In the rows, 128 means zero.
[122 146 193 152 180 128 109 172  86 158 100  86 158 136 109 166 133 105
 127 133 169 224 128 156 127 106 113 167 154 101 113 117  89  99 124 118]
0
[132 173 159 153 113  84 149 111 163 116 124  88 117 137  94 138 118  94
 128 153 147 103 135 179 125 169 146  90 136 153 165 102 159  98  88 103]
1
[115 141 173 157 103 158 120  98  96  96  73 154 122 128 131 160 149 179
  96 117 124  94 114 143  98 104 154 165 127 194 105 132 146 150 130 144]
2
[109 111 161 150 160 103 104 161 101 130 109  77 151 123  98 131 109 114
 135 148 183 238 169 161 107  88  46 152 134  85 193 106  96 159 147 137]
0
[133 146 186 160  76 158 120  97 103  57  89 127 118 130 115 169 103 141
 110 124 116 128 133 152 111 156 162 159 131 186 152 126 144 156 112 114]
2
[114 118 202 166 135 134  96 142 110  97 112 106 127 119 133 164 134  86
 107 142 181 219 116 159  66  85 111 151 136 133 122  94 125 121 123 143]
0
[141 141 195 163 114 131 103 126 100 141  45 105 141 109 137 169 156 184
 129 139 154 138  91 182 141  95 162 161 129  98 124 108 132 122 126 143]
2
[124 163 128 142  98 112 145 133 177  87 136  88  99 136  93 139  98  94
 165 141 159  89 146 205 109 163  96  94 123 147 174 115 179 121  49 113]
1
[121 137 151 151  98 132 156 127 119  73 151 172 119 147 151 141 136  89
 121 128  96 113 159 134 124 138 109 125 139 137 142 120 134 121  80 141]
1
[162 158 135 151 140 143 124 144  95 135 123  95 146 121 103 139 140  93
 138 143 163 185 129 169 137 134 116 140 130 142 121  74 118 104 107 115]
0
[136 137 229 152 196 145 126 132  65 123  50  97 136 125 144 151 129 156
 131 106 104 138 100 156 150  86 155 190 146  97 104 110 140 154 122 142]
2
[108 127 189 193  71 104 125 136 163  89 149 119 113 116 125 141 134  60
 122 161 156 133 170 188 146 141 119 104 158 115 169  90 139  99  70 122]
1
[122 163 227 176 108 140 143 140 135 104 105 109 116 126 101 175  88  64
 161 142 136 162 122 224 128 104 106 133 188 114 121  74 138  82  40 129]
1
[132 173 199 148  95 123 124 124  85  81 137 115 126 108  68 158 111  43
 139 122 162 197 145 189 167 137 142 131 148 132 153  54 150 124  74 102]
1
[103 187 146 154 155 103 167 127 137  86 110 117 111 147 109 187  66  95
 139 121 141 148 147 175  90 121 111 140 151 173 170 126 152 105  73 117]
1
[129 111 174 130 141 117 106 156 173 127 104 106 122 107 102 117  99  97
 133 138 130 161 107 151 149 116 131 120 166  72 159 123 124 114 116 168]
1
[ 92 100 149 145 126 102 104 143 139 146 139  90 119 112 136 147 146 116
 112 152 150 185 139 137 106 144 114 147 153 124 115 149  98 101 132 134]
0
[136 170 228 181  95  73 163 150 152  88  92 129 125 113 130 166 116  83
 135 146  89 126 128 166 109 135 137 116 180 151 149 115 145  85  69 138]
1
[124 150 146 134 155 108 126 155 113 184 135 104 141  98 114 134 169  99
 124 153 151 177 100 123 151 119 119 122 164 105  80 120  97  84 132  99]
0
[147 170 133 123 101 137 149  89 118 120  94 133 120 168  75 167 112 107
 142 108 126 105 145 161 118 131 142 159 163 170 124 118 121 120 100 102]
1
[130 155 141 174  94 107 139 126 148  84 166 103 127 118  98 145 138  87
 132 150 143 173 138 176 128 194 155  66 148 155 179 102 144 123  86 104]
1
[122 158 121 145  75 135 153 107 125  66 170 131 123 117  97 135 154  79
 103 131 130 152 161 172 129 139 120 102 160 144 170  83 144 148  75 119]
1
[137 160 145 143 137  94 161 166 156 136 128 103 107 145 110 133 110  88
 144 145 142 129 128 190 134 139 115 100 160  88 132 105  93  85  72 112]
1
[116 137 160 147 138 147 126 115 140 112 127 112 121 145 113 117  90  86
 137 143 140 126 118 143 118 110 129 115 155 112 122 103 140 124 107 124]
1
[140 149 209 139 107 133 161 152 158 112 104 138 122 120 104 140  93  80
 139 127 107 135 119 139 143 160 140  96 195 114 149 109 147  99  99 106]
1
[106 152 169 157 140  88  91 140  85 186 126 104 143 107 105 159 180  96
 130 175 150 184 106 175 143  94  96 136 131  95  58  88 128  77 141 121]
0
[115 107 146 149 122 141 111 119 151  74 112 122 113 127 128 120 124 122
 114 143 131 149 124 150 102 137 137 124 137 124 124 129 128 133 116 136]
2
[130 132 179 155 113 145  98 123  82  44  91  96 129 114  99 157 135 132
 123 142 156 201  99 151 127 137 130 158 133 171 155  94 142 136 142 108]
2
[ 93 143 171 175 132 105 133 136 164  96 129 104 107 134 118 127  56  54
 141 150 162 153 145 178 115 111 106 104 151 132 179 125 151 104  58 128]
1
[154 183 159 134 146 128 151 102  99 148  99 109 133 137  86 178 116 134
 142 163 135 125 116 187  95 116 127 154 151 165  82  82 161  89  53 103]
1
[138 162 161 149 193 129 143 113  96 160  77  92 142 132  81 175 124 101
 141 152 198 180 108 183 132  82 117 164 153 156  87 102 141  81  85 119]
0
[ 97 104 176 141 125 150  77 145  83 154 119  62 153 100  97 143 169  98
 121 171 202 198 108 183 136 101 111 146 131  87  92 104 114  95 125 128]
0
[130 137 150 138 157 130 110 146 101 139  86  69 146 127  68 135 113 127
 139 152 194 193 113 196 174 104 169 131 145  68 149  71 128 112 143 103]
1
[114 134 154 167 141 100 128 149 124 117 147 105 154 130 130 143 125  81
 122 146 150 206 153 149 115 138  93 132 139 169 140 127  99  98 105 128]
0
[139 167 107 130 134 101 173 113 181  79 111 114 104 151 123 133  84  99
 146 112 115  60 139 140 100 183 170  85 156 157 183 163 151 113  75 119]
1
[157 136 208 106 156 105 173 179 158  98 105 143 113 136  54 137  51  48
 143  95  89 147 124  89 142 144 148 149 214  72 148 144 131  99  98 123]
1
[128 158 186 200 104 104 138 120 123  64 103  71 116 107  86 140 118  98
 134 158 180 163 130 207 147 184 158 105 140 146 199  86 161  92 113  95]
1
[113 118 150 143 160  98  82 137 163 120 138 135 129 120 103 159 122  68
 123 145 125 139 130 104  99 182 133 118 167 126  89 131 112  79 114 113]
0
[136 119 178 175 153 179 123 132  95  90  77 111 139 124 130 166 111 138
 145 131 168 178 124 167 122  70 121 181 118 165 132 118 103 140 114 155]
2
[138 152 206 177 121 157 123 113  58  98  62 115 139 149 145 176 144 168
 115 130 146 151 131 193  99  59 124 173 128 184 125  92 148 136 117 140]
2
[139 155 172 168 179 120 137 127 117 132  75 104 122 134 125 141  90 123
 134 141 172 158 117 168 109  81 110 138 118 117 127 119 133 118 100 136]
1
